Here is a tiny trained network, its code and every weight. The questions are about switching its units off for an input and a target symbol, where a switched-off unit gives its printed mean instead of its output.

import numpy as np


def w(rows, s, z=0):
    codes = np.array(rows[::2]) - 128.0
    scale = np.full(codes.shape[1], s)
    scale[-1] = z or s
    return codes * scale


def norm(h):
    return h / np.sqrt((h * h).mean(-1, keepdims=True) + 1e-5)


def f(y):
    return np.maximum(y, 0)


def softmax(a):
    e = np.exp(a - a.max(-1, keepdims=True))
    return e / e.sum(-1, keepdims=True)


def log_softmax(a):
    a = a - a.max(-1, keepdims=True)
    return a - np.log(np.exp(a).sum(-1, keepdims=True))


def net(x, mask):
    ids = ['αβεθμξτφψω'.index(c) for c in x.split()]
    T = len(ids)
    res = E[ids] + P[:T]
    u = 0
    for l in range(2):
        q, k, v = (norm(res) @ M[l].T for M in (Q, K, V))
        z = softmax(np.where(np.tri(T) > 0, q @ k.T / 2**0.5, -1e9)) @ v
        res = res + np.where(mask[u], z, O[l][:, -1]) @ O[l][:, :-1]
        u += 1
        y = f(norm(res) @ A[l][:, :-1].T + A[l][:, -1])
        res = res + np.where(mask[u : u + 4], y, B[l][:, -1]) @ B[l][:, :-1]
        u += 4
    return log_softmax(norm(res)[-1] @ U[:, :-1].T + U[:, -1])


Q, K, V, O, A, B = {}, {}, {}, {}, {}, {}
E = w([
[116,55,169,79,126,192,66,157,84,105,101,180],'α',
[100,110,145,69,184,117,73,98,177,131,88,144],'β',
[135,104,163,105,110,110,136,245,92,45,120,96],'ε',
[74,93,150,76,250,161,184,152,120,92,194,39],'θ',
[119,143,221,255,212,78,127,227,97,190,155,119],'μ',
[136,192,76,67,155,170,113,181,222,156,145,131],'ξ',
[191,97,185,187,118,238,84,143,169,91,164,111],'τ',
[72,32,8,157,114,138,171,163,111,126,122,132],'φ',
[140,199,88,112,156,94,117,114,106,102,128,140],'ψ',
[188,56,133,141,88,123,153,120,55,213,213,62],'ω',
],0.024)
P = w([
[155,72,54,102,152,55,108,136,100,93,95,254],'0',
[120,130,71,129,195,124,108,115,76,136,69,226],'1',
[120,130,118,160,165,145,133,142,29,152,62,187],'2',
[111,125,131,158,151,160,128,153,46,158,80,158],'3',
[102,130,140,148,128,170,129,164,58,147,91,136],'4',
[106,137,145,131,108,175,127,169,70,148,98,120],'5',
[105,135,155,120,95,176,125,175,79,142,103,109],'6',
[99,132,160,112,85,179,121,177,88,140,121,93],'7',
[104,133,164,107,79,179,118,181,96,138,122,82],'8',
[100,129,172,102,72,181,118,188,104,128,123,71],'9',
[100,126,171,108,70,188,115,185,112,133,137,61],'10',
[99,129,166,105,78,194,116,193,121,112,137,43],'11',
],0.0076)
Q[0] = w([
[214,81,63,142,104,210,161,172,134,170,184,188],'0.h1',
[122,162,76,108,150,2,200,188,90,129,163,36],'0.h1',
],0.004)
K[0] = w([
[1,172,109,176,23,240,161,217,76,158,182,139],'0.h1',
[62,190,65,139,84,51,232,128,111,139,138,119],'0.h1',
],0.0034)
V[0] = w([
[63,233,3,132,135,11,71,96,47,123,108,24],'0.h1',
[41,124,44,159,112,165,105,207,63,138,222,173],'0.h1',
],0.0037)
O[0] = w([
[150,117,226,115,134,213,2,176,81,114,242,123,114],'0.h1',
[148,221,216,110,235,69,39,27,248,231,148,144,250],'0.h1',
],0.008,0.0019)
A[0] = w([
[114,195,174,150,156,119,114,136,179,161,120,160,193],'0.n1',
[159,117,150,150,140,129,76,117,120,102,159,167,145],'0.n2',
[155,99,146,137,99,151,181,150,25,159,152,98,250],'0.n3',
[119,193,114,120,142,8,141,19,101,63,110,174,82],'0.n4',
],0.012,0.0019)
B[0] = w([
[156,149,96,142,179,77,164,177,80,182,103,213,253],'0.n1',
[130,94,68,159,141,88,202,135,89,95,36,171,223],'0.n2',
[167,179,80,147,224,56,116,45,162,150,91,192,242],'0.n3',
[92,1,51,192,150,174,83,132,124,162,156,156,214],'0.n4',
],0.0099,0.006)
Q[1] = w([
[211,132,247,197,101,216,111,15,253,24,75,188],'1.h1',
[152,152,203,141,164,181,150,59,96,89,185,127],'1.h1',
],0.007)
K[1] = w([
[209,52,228,151,132,208,193,99,217,82,68,210],'1.h1',
[163,184,210,119,146,246,82,148,117,120,164,2],'1.h1',
],0.0056)
V[1] = w([
[187,95,102,137,99,143,65,191,145,110,101,70],'1.h1',
[156,166,126,138,179,167,194,146,103,107,254,24],'1.h1',
],0.0051)
O[1] = w([
[90,65,41,119,155,58,143,75,5,255,167,161,109],'1.h1',
[102,105,73,36,181,62,108,150,91,24,48,212,1],'1.h1',
],0.0088,0.0055)
A[1] = w([
[136,106,169,132,104,162,115,117,154,158,155,6,121],'1.n1',
[135,127,154,122,87,148,136,108,142,135,184,67,124],'1.n2',
[146,170,142,143,143,95,122,157,93,106,111,126,171],'1.n3',
[102,127,179,110,157,120,123,136,130,145,122,152,3],'1.n4',
],0.02,0.0034)
B[1] = w([
[122,190,138,78,139,110,68,138,104,87,128,83,201],'1.n1',
[164,66,172,106,65,56,147,155,209,2,180,219,140],'1.n2',
[123,154,182,75,75,141,117,111,179,83,134,31,254],'1.n3',
[106,105,65,192,140,146,141,107,99,168,118,172,197],'1.n4',
],0.02,0.0086)
U = w([
[118,42,96,193,112,145,114,140,171,103,94,172,191],'α',
[133,163,64,151,169,196,1,100,113,136,68,38,11],'β',
[126,96,154,75,46,120,92,99,172,74,129,130,208],'ε',
[106,103,149,85,223,169,167,114,126,87,130,125,117],'θ',
[87,118,204,181,167,77,122,168,121,137,110,103,111],'μ',
[167,150,111,58,150,188,124,168,174,154,117,166,116],'ξ',
[138,103,135,111,137,144,109,132,130,125,127,123,94],'τ',
[141,107,134,100,140,142,114,131,118,136,127,117,99],'φ',
[134,110,134,115,132,141,115,126,130,119,124,127,100],'ψ',
[197,110,125,86,157,107,105,39,120,153,154,117,110],'ω',
],0.0092,0.012)

Each question gives the input, a string of symbols that net reads in full, and the target symbol t.
The units are the heads (2 rows each of Q, K, V and O) and the neurons (one row each of A and B). Each row of codes is followed by its name. A weight is (code - 128) times the scale printed after its matrix; where a second scale follows, it is the last column's (O, A, B and U).
mask holds one flag per unit, layer by layer, with each layer's heads first. A switched-off unit (its flag False) gives its mean, the last column of its rows in O or B, instead of its output. The means were averaged over made-up inputs and are rounded, as every weight is.
A unit's drop is (log p(t) with every unit on - log p(t) with that unit switched off) / (log p(t) with every unit on - log p(t) with every unit switched off).
most important unit: the unit with the biggest drop
top k neurons: the k neurons with the biggest drops, biggest first
k most important neurons of layer l: the k neurons of layer l with the biggest drops, biggest first
drop of u: that unit's drop, to one decimal
input ψ τ ψ β β β, target ε: 2 most important neurons of layer 0 : (0.n1, 0.n3)
input α φ ψ α ω φ, target β: top 3 neurons : (0.n1, 1.n1, 1.n3)
input μ ψ α φ ψ ψ ψ α, target β: top 3 neurons : (0.n1, 1.n1, 0.n2)
input ω α μ τ β ξ ψ τ α, target β: top 4 neurons : (0.n1, 0.n2, 1.n1, 1.n3)
input φ β ω ψ ψ ε φ φ, target ε: top 3 neurons : (0.n1, 0.n2, 1.n2)
input β θ μ ψ ξ θ φ ξ μ β ψ φ, target β: 2 most important neurons of layer 1 : (1.n3, 1.n1)
input φ ε α, target α: 3 most important neurons of layer 1 : (1.n3, 1.n1, 1.n4)
input ψ τ ψ β φ ψ ξ α ψ β τ, target β: top 2 neurons : (0.n1, 1.n3)
input β β ω ψ θ ψ ε θ α, target α: top 2 neurons : (1.n3, 1.n1)
input α θ β α μ β, target β: 2 most important neurons of layer 0 : (0.n4, 0.n1)
input ε ω ξ ω ω β, target α: most important unit : 1.n4
input τ τ ω τ, target ε: 3 most important neurons of layer 1 : (1.n2, 1.n1, 1.n4)
input ξ μ ξ τ τ, target β: top 4 neurons : (0.n1, 0.n2, 1.n3, 1.n1)
input φ α α β β ξ ε τ, target α: most important unit : 1.h1
input ξ β β β β β β, target ε: 2 most important neurons of layer 1 : (1.n2, 1.n1)
input τ ψ β ψ ψ φ α ξ φ φ, target ε: 3 most important neurons of layer 0 : (0.n1, 0.n2, 0.n3)
input ξ τ ψ ψ ω α ψ β, target α: top 2 neurons : (0.n1, 1.n4)
input α ε ψ τ, target α: top 3 neurons : (1.n3, 1.n1, 0.n3)
input β ξ ξ ψ ψ β, target β: 2 most important neurons of layer 1 : (1.n1, 1.n4)
input τ θ β ψ, target α: drop of 0.n4 : 1.2
input ψ ψ τ α ω ψ, target ε: drop of 0.h1 : 2.2
input φ β ψ, target α: drop of 1.n1 : 0.1
input ψ ψ α ψ ψ α ε ψ, target ε: drop of 1.n2 : 0.0
